Below are the code and all the weights of a small trained network. Each question names an input and a class and asks about switching units off, where a switched-off unit gives its printed mean instead of its output.

import numpy as np


def w(rows, s, z=0):
    codes = np.array(rows[::2]) - 128.0
    scale = np.full(codes.shape[1], s)
    scale[-1] = z or s
    return codes * scale


def f(y):
    return y / 2 * (1 + np.tanh(0.7978845608 * (y + 0.044715 * y**3)))


def log_softmax(a):
    a = a - a.max(-1, keepdims=True)
    return a - np.log(np.exp(a).sum(-1, keepdims=True))


def net(x, mask):
    res = np.array(x, float).reshape(1, 4) / 4 @ E
    y = f(res @ A[0][:, :-1].T + A[0][:, -1])
    res = res + np.where(mask, y, B[0][:, -1]) @ B[0][:, :-1]
    return log_softmax(res[-1] @ U[:, :-1].T + U[:, -1])


A, B = {}, {}
E = w([
[148,2,132,154],'x0',
[160,120,77,66],'x1',
[237,112,198,96],'x2',
[157,160,47,193],'x3',
],0.0092)
A[0] = w([
[150,57,85,178,26],'N0',
[133,210,132,121,37],'N1',
[139,87,137,176,187],'N2',
[144,145,79,76,144],'N3',
[218,82,221,123,161],'N4',
[209,170,134,126,110],'N5',
[87,179,154,45,142],'N6',
[108,54,125,102,104],'N7',
[101,249,86,115,40],'N8',
[48,108,85,99,165],'N9',
[99,147,220,237,4],'N10',
[132,200,162,128,56],'N11',
],0.012,0.0024)
B[0] = w([
[157,62,183,124,175],'N0',
[164,53,189,117,166],'N1',
[111,121,141,154,169],'N2',
[169,175,170,165,156],'N3',
[99,138,82,71,255],'N4',
[69,148,92,53,177],'N5',
[180,137,169,140,190],'N6',
[202,116,166,181,167],'N7',
[176,74,147,102,214],'N8',
[11,125,83,90,189],'N9',
[98,220,114,161,191],'N10',
[161,51,130,98,162],'N11',
],0.011,0.0088)
U = w([
[154,74,205,198,3],'0',
[108,183,93,156,252],'1',
[39,188,2,87,10],'2',
[115,234,87,173,226],'3',
],0.0092,0.0057)

Each question gives the input, the list of numbers given to net, and the class t.
The units are the neurons (one row each of A and B). Each row of codes is followed by its name. A weight is (code - 128) times the scale printed after its matrix; where a second scale follows, it is the last column's (A, B and U).
mask holds one flag per neuron, in row order. A switched-off neuron (its flag False) gives its mean, the last column of its row in B, instead of its output. The means were averaged over made-up inputs and are rounded, as every weight is.
A unit's drop is (log p(t) with every unit on - log p(t) with that unit switched off) / (log p(t) with every unit on - log p(t) with every unit switched off).
The circuit of an input: a set's keep is (log p(t) with only the set's units on - log p(t) with every unit switched off) / (log p(t) with every unit on - log p(t) with every unit switched off). Starting from all 12 units, units are removed one at a time, each time the one whose removal leaves the highest keep (on an exact tie, the one counted first), for as long as the keep stays at least 0.8.
circuit, biggest first: the units of the circuit, biggest drop first
most important unit: the unit with the biggest drop
k most important neurons: the k neurons with the biggest drops, biggest first
drop of u: that unit's drop, to one decimal
input [1,3,5,4], class 2: most important unit	N5
input [-7,2,8,-7], class 2: 2 most important neurons	(N4; N5)
input [6,1,6,-7], class 1: 2 most important neurons	(N4; N7)
input [-8,-4,-7,-4], class 0: circuit, biggest first	(N8; N1)
input [-7,-5,5,6], class 0: 4 most important neurons	(N1; N8; N11; N4)
input [-1,7,-3,-4], class 3: circuit, biggest first	(N4; N3; N11)
input [3,2,5,2], class 2: circuit, biggest first	(N4; N5)
input [2,0,4,-8], class 1: circuit, biggest first	(N4; N9)
input [-1,-4,6,-8], class 1: 3 most important neurons	(N9; N6; N4)
input [-6,-5,3,-6], class 0: 3 most important neurons	(N11; N1; N6)
input [-7,3,-4,7], class 0: 2 most important neurons	(N8; N1)
input [8,4,-6,8], class 0: 2 most important neurons	(N0; N4)
input [-8,1,-4,0], class 0: 2 most important neurons	(N8; N1)
input [4,-7,-2,-8], class 1: circuit, biggest first	(N10)
input [-8,3,7,-5], class 0: 2 most important neurons	(N1; N6)
input [-1,-4,8,4], class 2: drop of N5	0.2
input [0,-6,5,-5], class 3: drop of N10	0.2
input [8,3,-5,1], class 0: drop of N0	0.3
input [2,-8,0,2], class 3: drop of N10	0.5
input [1,-7,6,-4], class 3: circuit, biggest first	(N10)
